X =
-25    0  -25   32   26    1    2    4   14   22
 44   -7   43  -63  -35   -3    7    5  -22  -44
-15    8  -23   18   -2   -4  -16  -18    4   12
 19    1   19  -23  -22   -1   -4   -6  -11  -16
 19  -14   42  -50   -6  -10   22   21  -12  -31
 31   -5   36  -42  -24   -1    7    5  -15  -29
 31    3   27  -30  -33    3   -5   -8  -16  -22
-15   12  -32   31   -2    3  -21  -22    6   19
  9    2    0  -14  -15   -3   -8   -9   -6  -11
  1    6   -9    2  -13   -1  -14  -15   -2    0
-12    0  -16   24   19    6    3    6    9   16
Rows and columns are counted from 1.
(1, 1) = -25
(6, 6) = -1
(8, 5) = -2
(7, 8) = -8
(1, 5) = 26
(11, 9) = 9
(8, 7) = -21
(6, 3) = 36
(8, 8) = -22
(10, 9) = -2
(9, 3) = 0
(3, 3) = -23
(1, 10) = 22
(7, 9) = -16
(2, 10) = -44
(4, 7) = -4
(6, 7) = 7
(10, 3) = -9
(9, 10) = -11
(2, 9) = -22
(6, 2) = -5
(5, 3) = 42
(1, 3) = -25
(11, 2) = 0
(6, 8) = 5
(7, 10) = -22
(7, 4) = -30
(1, 7) = 2
(8, 10) = 19
(6, 10) = -29
(6, 4) = -42
(7, 5) = -33
(11, 7) = 3
(10, 7) = -14

m =
[[-0.04 -0.06 -0.06 -0.04 -0.04 -0.01 -0.03 -0.01 -0.09 -0.06 -0.03 -0.07
  -0.10 -0.01  0.00  0.03]
 [-0.06 -0.04 -0.09 -0.06 -0.03 -0.10 -0.06 -0.02  0.03  0.00 -0.06 -0.05
  -0.05  0.01 -0.03  0.01]
 [-0.04 -0.05 -0.12 -0.06 -0.03 -0.14 -0.07 -0.02  0.07 -0.01 -0.06 -0.06
  -0.06  0.03 -0.03  0.02]
 [-0.03 -0.06 -0.04 -0.03 -0.05 -0.02 -0.01 -0.01 -0.03 -0.01 -0.01 -0.04
   0.00 -0.05 -0.07 -0.05]
 [ 0.17 -0.26  0.07  0.05  0.08 -0.25 -0.18 -0.13  0.09  0.10  0.21  0.05
  -0.06  0.01 -0.23 -0.15]
 [ 0.01 -0.05 -0.03 -0.02 -0.02 -0.03 -0.04 -0.03 -0.06 -0.01 -0.03 -0.05
  -0.01 -0.02 -0.04 -0.07]
 [-0.06 -0.02  0.13  0.00  0.06  0.29  0.15 -0.10 -0.25 -0.07  0.10  0.03
   0.05 -0.16  0.01 -0.22]
 [-0.04 -0.03 -0.06 -0.05 -0.01 -0.03 -0.02 -0.03 -0.01 -0.02 -0.03 -0.03
  -0.04 -0.02 -0.03 -0.04]
 [-0.01 -0.06 -0.03 -0.02 -0.05 -0.05  0.00 -0.02  0.01 -0.01  0.02 -0.04
   0.07 -0.04 -0.11 -0.12]
 [ 0.01 -0.05 -0.01 -0.04 -0.02 -0.04 -0.03 -0.03 -0.06 -0.01 -0.04 -0.04
   0.00 -0.02 -0.02 -0.06]
 [-0.11  0.00 -0.07 -0.05 -0.07 -0.03 -0.01  0.00 -0.04 -0.07 -0.06 -0.04
   0.00 -0.03  0.02 -0.04]
 [-0.04 -0.04 -0.07 -0.06 -0.04  0.02 -0.04 -0.03 -0.13 -0.06 -0.06 -0.06
  -0.14 -0.02  0.03  0.10]
 [ 0.09 -0.17  0.02  0.02  0.05 -0.19 -0.12 -0.10  0.05  0.05  0.13  0.02
  -0.04  0.00 -0.16 -0.12]
 [ 0.18 -0.09 -0.10  0.01 -0.11  0.01  0.01 -0.05 -0.18 -0.01 -0.04 -0.08
   0.01  0.08 -0.02 -0.21]]
Indices start at 1.
(1, 1)	-0.04
(9, 8)	-0.02
(1, 6)	-0.01
(12, 6)	0.02
(7, 10)	-0.07
(5, 9)	0.09
(5, 10)	0.10
(5, 16)	-0.15
(13, 3)	0.02
(5, 5)	0.08
(10, 14)	-0.02
(4, 15)	-0.07
(9, 10)	-0.01
(11, 7)	-0.01
(5, 2)	-0.26
(4, 16)	-0.05
(2, 3)	-0.09
(3, 10)	-0.01
(6, 7)	-0.04
(1, 16)	0.03
(8, 12)	-0.03
(2, 10)	0.00
(3, 15)	-0.03
(7, 2)	-0.02
(6, 15)	-0.04
(5, 7)	-0.18
(7, 12)	0.03
(13, 11)	0.13
(3, 14)	0.03
(9, 5)	-0.05
(6, 5)	-0.02

grid =
[[-16  -2 -18  20 -19  40 -56  53  51  19]
 [-35  10  -5 -19 -23   1 -19  71 -31  30]]
Indices start at 1.
(1, 1) => -16
(1, 4) => 20
(2, 4) => -19
(2, 3) => -5
(1, 7) => -56
(1, 6) => 40
(2, 1) => -35

a =
[[64 68 63 41 64 60 62 69 60 61 68 61 61 60]
 [51 60 52 54 60 51 57 70 52 54 68 53 49 52]
 [49 71 39 47 60 43 54 87 43 47 74 43 36 43]
 [43 46 57 63 56 52 55 58 53 55 64 57 53 54]
 [29 31 62 52 54 47 52 54 50 53 70 58 53 51]
 [66 64 63 62 62 64 63 60 64 63 60 63 64 64]
 [63 63 64 52 63 62 62 63 62 62 64 63 63 62]
 [63 62 62 61 62 62 62 61 62 62 61 62 62 62]
 [62 64 65 43 63 61 62 65 62 62 67 63 63 61]
 [61 62 64 53 62 61 62 62 62 62 64 62 63 62]
 [19 20 67 43 53 45 50 49 49 52 74 61 54 50]
 [67 64 67 55 63 65 64 59 66 65 61 65 68 65]
 [27 26 69 44 54 49 53 49 53 55 72 63 58 54]
 [68 67 69 44 65 65 65 63 66 66 65 66 69 66]]
Indices start at 1.
(1, 1) = 64
(6, 6) = 64
(10, 12) = 62
(2, 5) = 60
(4, 14) = 54
(12, 7) = 64
(14, 9) = 66
(3, 10) = 47
(8, 6) = 62
(2, 2) = 60
(4, 10) = 55
(7, 10) = 62
(9, 14) = 61
(11, 8) = 49
(3, 13) = 36
(9, 1) = 62
(11, 3) = 67
(5, 9) = 50
(8, 5) = 62
(3, 12) = 43
(3, 6) = 43
(4, 7) = 55
(7, 12) = 63
(8, 14) = 62
(1, 12) = 61
(10, 6) = 61
(4, 12) = 57
(5, 11) = 70
(9, 11) = 67
(14, 1) = 68
(9, 2) = 64
(13, 9) = 53
(3, 14) = 43
(5, 1) = 29

x =
559,411,582,590,411,428,627,427,566,544,498,433,401,593,625
589,444,579,577,429,441,553,589,585,595,606,430,442,573,556
601,390,630,643,399,417,705,397,608,585,528,440,379,651,701
825,388,792,794,375,394,775,728,809,854,902,419,388,798,778
509,574,451,435,557,540,339,740,490,548,653,523,591,426,347
456,480,480,488,498,496,541,354,463,443,405,519,476,496,536
456,571,393,368,528,521,220,805,439,490,597,453,586,346,233
536,451,536,536,441,451,525,526,536,534,528,439,448,532,527
454,612,367,336,563,547,150,901,430,504,655,474,634,310,166
564,424,574,578,417,432,588,491,567,557,532,427,416,577,588
Indices start at 1.
row 1 col 1 = 559
row 6 col 9 = 463
row 10 col 3 = 574
row 6 col 12 = 519
row 5 col 13 = 591
row 4 col 10 = 854
row 10 col 15 = 588
row 4 col 15 = 778
row 3 col 3 = 630
row 7 col 3 = 393
row 4 col 7 = 775
row 1 col 14 = 593
row 2 col 6 = 441
row 1 col 9 = 566
row 3 col 12 = 440
row 2 col 11 = 606
row 9 col 15 = 166
row 10 col 5 = 417
row 8 col 6 = 451
row 7 col 12 = 453
row 9 col 13 = 634
row 5 col 7 = 339
row 9 col 6 = 547
row 3 col 1 = 601
row 5 col 6 = 540
row 4 col 6 = 394
row 7 col 6 = 521
row 2 col 12 = 430
row 7 col 11 = 597
row 2 col 8 = 589
row 3 col 11 = 528
row 4 col 1 = 825
row 8 col 8 = 526
row 2 col 1 = 589
row 9 col 2 = 612
row 2 col 4 = 577

data =
[[200 124 204  70 150 224 228  74 172 232 198  78]
 [163 117 118 172 160 103 144 172 160 111 140 169]
 [190 118 135 157 153 132 174 157 174 140 149 153]
 [139 155 105 186 117 107 111 184 139  99  99 176]
 [110 136  55 243 145  24  60 238 131  23  78 230]
 [149 142 126 160 134 126 136 160 146 125 126 156]
 [ 73  82 125 143 231  63  99 142 116  87 186 160]
 [230 124 112 195 132 119 182 195 197 122 121 181]
 [160  63 154 124 233 109 180 126 167 140 215 140]
 [ 70 147 185  67 156 181 125  68  95 182 178  84]]
Rows and columns are counted from 1.
(1, 1): 200
(2, 10): 111
(5, 8): 238
(6, 10): 125
(6, 6): 126
(9, 8): 126
(4, 12): 176
(7, 9): 116
(1, 8): 74
(1, 5): 150
(2, 1): 163
(2, 2): 117
(5, 2): 136
(7, 11): 186
(5, 11): 78
(9, 1): 160
(1, 10): 232
(9, 6): 109
(5, 6): 24
(7, 4): 143
(5, 9): 131
(4, 7): 111
(9, 7): 180
(6, 3): 126
(5, 1): 110
(3, 7): 174
(7, 7): 99
(2, 4): 172
(4, 8): 184
(10, 12): 84
(6, 4): 160
(9, 9): 167
(7, 5): 231
(1, 7): 228
(4, 3): 105
(7, 10): 87
(2, 6): 103
